Below is a small trained network, with its code and all its weights. Each question gives an input and a class and asks what happens when units are switched off, that is, made to give their printed mean instead of their output.

import numpy as np


def w(rows, s, z=0):
    codes = np.array(rows[::2]) - 128.0
    scale = np.full(codes.shape[1], s)
    scale[-1] = z or s
    return codes * scale


def f(y):
    return y / 2 * (1 + np.tanh(0.7978845608 * (y + 0.044715 * y**3)))


def log_softmax(a):
    a = a - a.max(-1, keepdims=True)
    return a - np.log(np.exp(a).sum(-1, keepdims=True))


def net(x, mask):
    res = np.array(x, float).reshape(1, 5) / 4 @ E
    y = f(res @ A[0][:, :-1].T + A[0][:, -1])
    res = res + np.where(mask, y, B[0][:, -1]) @ B[0][:, :-1]
    return log_softmax(res[-1] @ U[:, :-1].T + U[:, -1])


A, B = {}, {}
E = w([
[216,136,253,148,80],'x0',
[4,194,204,139,126],'x1',
[91,52,116,229,45],'x2',
[160,249,76,197,76],'x3',
[128,127,126,127,129],'x4',
],0.0046)
A[0] = w([
[81,122,58,113,143,89],'N1',
[103,35,167,89,163,30],'N2',
[170,129,194,134,103,106],'N3',
[87,123,67,116,141,106],'N4',
[188,123,217,145,100,110],'N5',
[150,130,162,131,117,100],'N6',
[9,181,200,137,123,89],'N7',
[102,68,121,188,73,35],'N8',
[103,71,118,196,80,37],'N9',
[166,129,187,133,107,91],'N10',
[110,56,160,94,159,65],'N11',
[199,92,78,117,120,82],'N12',
[197,95,81,127,130,118],'N13',
[205,88,76,127,132,102],'N14',
[165,193,139,42,198,2],'N15',
[128,126,120,123,126,44],'N16',
[146,196,97,162,103,43],'N17',
[104,125,91,119,131,106],'N18',
[64,118,37,115,154,108],'N19',
[160,219,80,184,102,35],'N20',
],0.014,0.0017)
B[0] = w([
[185,125,159,143,146,181],'N1',
[105,126,133,126,14,200],'N2',
[175,128,151,149,146,186],'N3',
[173,131,152,146,142,172],'N4',
[205,125,166,151,154,222],'N5',
[150,130,138,136,135,144],'N6',
[33,158,172,116,196,253],'N7',
[136,119,41,99,161,202],'N8',
[138,120,37,107,156,202],'N9',
[168,134,144,153,143,174],'N10',
[115,121,134,125,47,181],'N11',
[69,145,162,118,168,194],'N12',
[74,155,156,123,159,194],'N13',
[61,151,164,127,169,204],'N14',
[139,103,2,114,165,216],'N15',
[128,121,127,127,133,118],'N16',
[114,118,132,122,62,176],'N17',
[152,129,141,133,136,143],'N18',
[210,128,171,164,147,213],'N19',
[107,102,141,114,22,212],'N20',
],0.037,0.0058)
U = w([
[49,177,175,119,172,160],'0',
[231,121,174,182,139,158],'1',
[109,100,133,117,1,181],'2',
[141,101,18,100,160,8],'3',
],0.0082,0.0014)

Each question gives the input, the list of numbers given to net, and the class t.
The units are the neurons (one row each of A and B). Each row of codes is followed by its name. A weight is (code - 128) times the scale printed after its matrix; where a second scale follows, it is the last column's (A, B and U).
mask holds one flag per neuron, in row order. A switched-off neuron (its flag False) gives its mean, the last column of its row in B, instead of its output. The means were averaged over made-up inputs and are rounded, as every weight is.
A unit's drop is (log p(t) with every unit on - log p(t) with that unit switched off) / (log p(t) with every unit on - log p(t) with every unit switched off).
The circuit of an input: a set's keep is (log p(t) with only the set's units on - log p(t) with every unit switched off) / (log p(t) with every unit on - log p(t) with every unit switched off). Starting from the 12 units with the biggest drops (on a tie, the unit counted first), units are removed one at a time, each time the one whose removal leaves the highest keep (on an exact tie, the one counted first), for as long as the keep stays at least 0.8.
circuit, biggest first: the units of the circuit, biggest drop first
most important unit: the unit with the biggest drop
k most important neurons: the k neurons with the biggest drops, biggest first
drop when u is switched off: that unit's drop, to one decimal
input [8,7,3,-1,1], class 1: 3 most important neurons : N5, N3, N10
input [-3,-4,-4,-7,2], class 2: circuit, biggest first : N2
input [-2,-5,-7,-3,4], class 3: 2 most important neurons : N15, N7
input [8,7,1,1,0], class 1: 2 most important neurons : N5, N3
input [2,-8,8,-7,5], class 0: 4 most important neurons : N14, N12, N13, N15
input [-7,1,-8,8,2], class 2: 2 most important neurons : N20, N17
input [7,-8,3,-2,-1], class 0: 2 most important neurons : N14, N12
input [-3,-8,6,-7,1], class 0: 3 most important neurons : N14, N12, N13
input [-4,1,-8,7,3], class 3: 3 most important neurons : N15, N2, N11
input [-2,-7,-6,-5,5], class 0: 2 most important neurons : N14, N12
input [7,-1,-4,-7,-5], class 1: 3 most important neurons : N5, N3, N20
input [-7,-6,-1,5,-1], class 1: 2 most important neurons : N19, N7
input [-3,4,-8,-7,8], class 3: 3 most important neurons : N15, N20, N17
input [-4,-1,1,-6,6], class 2: most important unit : N2
input [-8,6,-2,-2,6], class 1: 2 most important neurons : N19, N1
input [-1,-8,7,4,-6], class 0: 3 most important neurons : N14, N12, N13
input [3,0,-7,-3,4], class 3: drop when N15 is switched off : 0.6
input [-6,-5,3,3,-5], class 1: drop when N10 is switched off : -0.1
input [0,-4,7,0,3], class 3: drop when N9 is switched off : 0.1
input [-1,-2,-6,6,-2], class 2: most important unit : N20
input [1,-1,-7,7,0], class 2: drop when N16 is switched off : 0.0
